Below is a small trained network, with its code and all its weights. Each question gives an input and a target symbol and asks what happens when units are switched off, that is, made to give their printed mean instead of their output.

import numpy as np


def w(rows, s, z=0):
    codes = np.array(rows[::2]) - 128.0
    scale = np.full(codes.shape[1], s)
    scale[-1] = z or s
    return codes * scale


def norm(h):
    return h / np.sqrt((h * h).mean(-1, keepdims=True) + 1e-5)


def softmax(a):
    e = np.exp(a - a.max(-1, keepdims=True))
    return e / e.sum(-1, keepdims=True)


def log_softmax(a):
    a = a - a.max(-1, keepdims=True)
    return a - np.log(np.exp(a).sum(-1, keepdims=True))


def net(x, mask):
    ids = ['αβεηθλμστφ'.index(c) for c in x.split()]
    T = len(ids)
    res = E[ids] + P[:T]
    u = 0
    for l in range(3):
        r = norm(res)
        for j in range(3):
            rows = slice(2 * j, 2 * j + 2)
            q, k, v = (r @ M[l][rows].T for M in (Q, K, V))
            z = softmax(np.where(np.tri(T) > 0, q @ k.T / 2**0.5, -1e9)) @ v
            o = O[l][rows]
            res = res + np.where(mask[u + j], z, o[:, -1]) @ o[:, :-1]
        u += 3
    return log_softmax(norm(res)[-1] @ U[:, :-1].T + U[:, -1])


Q, K, V, O = {}, {}, {}, {}
E = w([
[6,202,118,58,155,72,82,117,135],'α',
[129,130,83,43,135,155,179,157,37],'β',
[80,217,202,77,105,98,88,226,115],'ε',
[71,194,158,21,149,79,167,52,174],'η',
[214,243,98,179,51,202,196,71,33],'θ',
[109,88,45,98,96,106,126,143,161],'λ',
[207,191,95,209,166,239,67,43,151],'μ',
[99,146,147,191,181,123,119,225,81],'σ',
[62,121,195,112,188,85,114,74,76],'τ',
[162,70,157,125,37,47,129,77,79],'φ',
],0.018)
P = w([
[172,204,107,155,153,125,174,139,171],'0',
[65,126,148,116,98,142,141,88,155],'1',
[180,178,67,97,171,91,21,91,49],'2',
[172,115,139,149,126,127,167,164,169],'3',
[52,85,135,127,85,142,185,112,135],'4',
[169,167,66,82,193,94,5,98,38],'5',
[183,110,132,156,115,135,181,173,184],'6',
[63,75,140,136,94,133,223,138,126],'7',
[178,172,51,74,201,116,7,84,48],'8',
[185,105,136,146,111,137,163,167,182],'9',
],0.015)
Q[0] = w([
[100,75,137,136,37,139,129,145,117],'L0H1',
[110,71,203,152,117,106,139,96,140],'L0H1',
[80,191,24,126,104,164,130,187,193],'L0H2',
[198,120,142,116,21,181,176,127,110],'L0H2',
[79,126,132,131,132,4,98,149,144],'L0H3',
[66,75,144,65,116,151,196,158,64],'L0H3',
],0.013)
K[0] = w([
[123,64,135,150,80,165,179,186,150],'L0H1',
[118,79,198,152,120,110,158,78,137],'L0H1',
[110,192,73,90,131,190,88,196,213],'L0H2',
[188,123,124,113,69,156,179,126,69],'L0H2',
[90,95,135,119,147,8,72,135,150],'L0H3',
[73,113,144,107,96,128,244,212,148],'L0H3',
],0.012)
V[0] = w([
[138,148,108,94,119,200,86,175,152],'L0H1',
[183,147,120,114,107,92,99,82,72],'L0H1',
[59,139,82,164,66,166,170,129,121],'L0H2',
[154,130,159,151,48,118,204,145,172],'L0H2',
[157,209,117,187,161,109,136,79,147],'L0H3',
[164,140,101,1,179,121,182,150,19],'L0H3',
],0.0086)
O[0] = w([
[132,200,68,187,164,99,106,164,129,122],'L0H1',
[135,113,124,162,76,159,54,119,116,177],'L0H1',
[109,82,89,155,163,169,133,104,80,147],'L0H2',
[119,90,166,36,143,95,61,149,141,86],'L0H2',
[141,48,202,123,143,99,110,182,102,149],'L0H3',
[63,136,16,39,176,255,85,146,114,254],'L0H3',
],0.0096,0.0068)
Q[1] = w([
[178,108,224,58,251,137,135,55,126],'L1H1',
[27,221,90,41,122,94,205,99,113],'L1H1',
[172,210,108,36,108,142,166,185,62],'L1H2',
[215,112,98,21,30,85,100,86,160],'L1H2',
[84,167,155,66,155,62,100,29,51],'L1H3',
[189,118,197,232,116,156,152,174,168],'L1H3',
],0.011)
K[1] = w([
[192,92,251,68,178,138,104,57,122],'L1H1',
[83,205,89,50,161,153,159,75,172],'L1H1',
[80,161,103,106,101,158,119,133,47],'L1H2',
[141,105,123,93,92,105,93,65,115],'L1H2',
[76,197,188,86,142,77,61,86,130],'L1H3',
[186,102,162,177,104,128,202,138,82],'L1H3',
],0.014)
V[1] = w([
[136,126,155,177,193,107,106,170,94],'L1H1',
[165,84,255,203,89,210,228,186,179],'L1H1',
[81,135,158,124,96,158,133,170,153],'L1H2',
[62,89,119,179,129,107,158,87,119],'L1H2',
[134,174,178,157,114,175,195,89,25],'L1H3',
[85,195,152,56,151,60,91,100,114],'L1H3',
],0.0071)
O[1] = w([
[60,59,66,155,125,153,121,126,96,88],'L1H1',
[54,199,58,51,124,179,107,28,181,9],'L1H1',
[159,129,188,89,12,157,81,85,83,133],'L1H2',
[214,168,126,21,204,120,95,152,124,117],'L1H2',
[151,198,167,81,67,124,99,136,191,93],'L1H3',
[201,147,52,176,96,149,119,3,111,239],'L1H3',
],0.0067,0.011)
Q[2] = w([
[34,162,201,129,137,137,155,199,157],'L2H1',
[173,84,174,160,150,149,79,108,173],'L2H1',
[8,191,211,132,122,97,95,110,32],'L2H2',
[187,200,169,105,85,134,109,196,191],'L2H2',
[73,110,192,78,197,56,68,75,153],'L2H3',
[215,143,114,107,127,202,108,101,191],'L2H3',
],0.012)
K[2] = w([
[57,75,179,167,75,141,155,192,211],'L2H1',
[160,102,156,140,166,130,81,155,202],'L2H1',
[52,177,198,168,103,152,134,114,3],'L2H2',
[117,194,153,86,82,132,63,194,248],'L2H2',
[32,105,180,112,120,54,187,37,160],'L2H3',
[174,157,110,124,91,179,89,111,250],'L2H3',
],0.013)
V[2] = w([
[136,99,132,75,93,132,106,106,48],'L2H1',
[199,124,107,60,201,117,52,215,144],'L2H1',
[186,151,146,82,109,120,254,110,178],'L2H2',
[148,140,96,50,198,157,91,72,66],'L2H2',
[25,141,116,115,41,110,94,62,151],'L2H3',
[89,108,202,152,85,103,210,85,180],'L2H3',
],0.0069)
O[2] = w([
[148,208,51,143,125,69,218,81,104,225],'L2H1',
[32,213,156,198,157,52,32,145,111,146],'L2H1',
[24,171,42,182,107,115,85,186,178,89],'L2H2',
[177,145,195,235,95,62,145,54,76,201],'L2H2',
[144,49,128,146,237,87,150,233,120,113],'L2H3',
[84,152,77,131,111,156,60,254,163,3],'L2H3',
],0.007,0.0051)
U = w([
[242,140,164,245,128,107,143,102,110,40],'α',
[107,125,66,77,164,150,65,119,92,133],'β',
[129,150,202,124,134,83,146,216,122,232],'ε',
[111,162,86,181,82,84,155,143,209,154],'η',
[140,155,153,114,19,159,144,160,125,49],'θ',
[144,51,122,151,177,83,191,191,133,172],'λ',
[158,85,162,188,146,162,97,131,209,251],'μ',
[1,81,192,178,135,159,126,114,112,141],'σ',
[120,129,184,46,183,99,143,81,179,73],'τ',
[111,47,152,97,56,81,74,126,130,139],'φ',
],0.0083,0.0021)

Each question gives the input, a string of symbols that net reads in full, and the target symbol t.
The units are the heads (2 rows each of Q, K, V and O). Each row of codes is followed by its name. A weight is (code - 128) times the scale printed after its matrix; where a second scale follows, it is the last column's (O and U).
mask holds one flag per head, layer by layer. A switched-off head (its flag False) gives its mean, the last column of its rows in O, instead of its output. The means were averaged over made-up inputs and are rounded, as every weight is.
A unit's drop is (log p(t) with every unit on - log p(t) with that unit switched off) / (log p(t) with every unit on - log p(t) with every unit switched off).
The circuit of an input: a set's keep is (log p(t) with only the set's units on - log p(t) with every unit switched off) / (log p(t) with every unit on - log p(t) with every unit switched off). Starting from all 9 units, units are removed one at a time, each time the one whose removal leaves the highest keep (on an exact tie, the one counted first), for as long as the keep stays at least 0.8.
circuit, biggest first: the units of the circuit, biggest drop first
unit that matters most: the unit with the biggest drop
which heads matter: for each layer, one digit per head in row order, 1 if its drop is at least 0.15 and else 0, layers parted by /
drop when u is switched off: that unit's drop, to one decimal
input β α λ, target α: unit that matters most	L2H2
input α α ε θ, target θ: which heads matter	001 / 101 / 000
input η τ η σ, target σ: circuit, biggest first	L1H1, L1H3
input α α α θ φ ε λ, target λ: which heads matter	010 / 001 / 000
input ε β α η, target η: which heads matter	000 / 000 / 010
input η β β η α τ, target α: which heads matter	010 / 000 / 000
input ε η β λ λ φ μ α, target λ: circuit, biggest first	L2H3, L2H1
input η α α σ, target σ: circuit, biggest first	L1H3, L1H1
input η θ η τ σ α α α θ μ, target μ: which heads matter	001 / 101 / 000
input α η β η λ, target η: which heads matter	001 / 000 / 010
input σ α α η α τ η ε σ θ, target θ: circuit, biggest first	L1H3, L1H1
input α η λ α τ ε η, target η: which heads matter	000 / 100 / 010
input α α λ τ η τ σ σ, target ε: which heads matter	100 / 001 / 000
input λ ε η, target α: which heads matter	000 / 110 / 010
input λ ε ε τ η α φ τ η α, target α: which heads matter	000 / 100 / 000
input σ α σ α η θ μ λ ε, target α: unit that matters most	L2H3
input σ α η λ ε α α μ, target μ: which heads matter	001 / 101 / 101
input α τ η, target α: drop when L1H1 is switched off	0.9
input θ β η β α λ, target α: drop when L0H3 is switched off	-0.1
input η α α τ, target τ: unit that matters most	L1H1
input μ α ε τ ε μ α λ α τ, target τ: drop when L1H1 is switched off	0.7
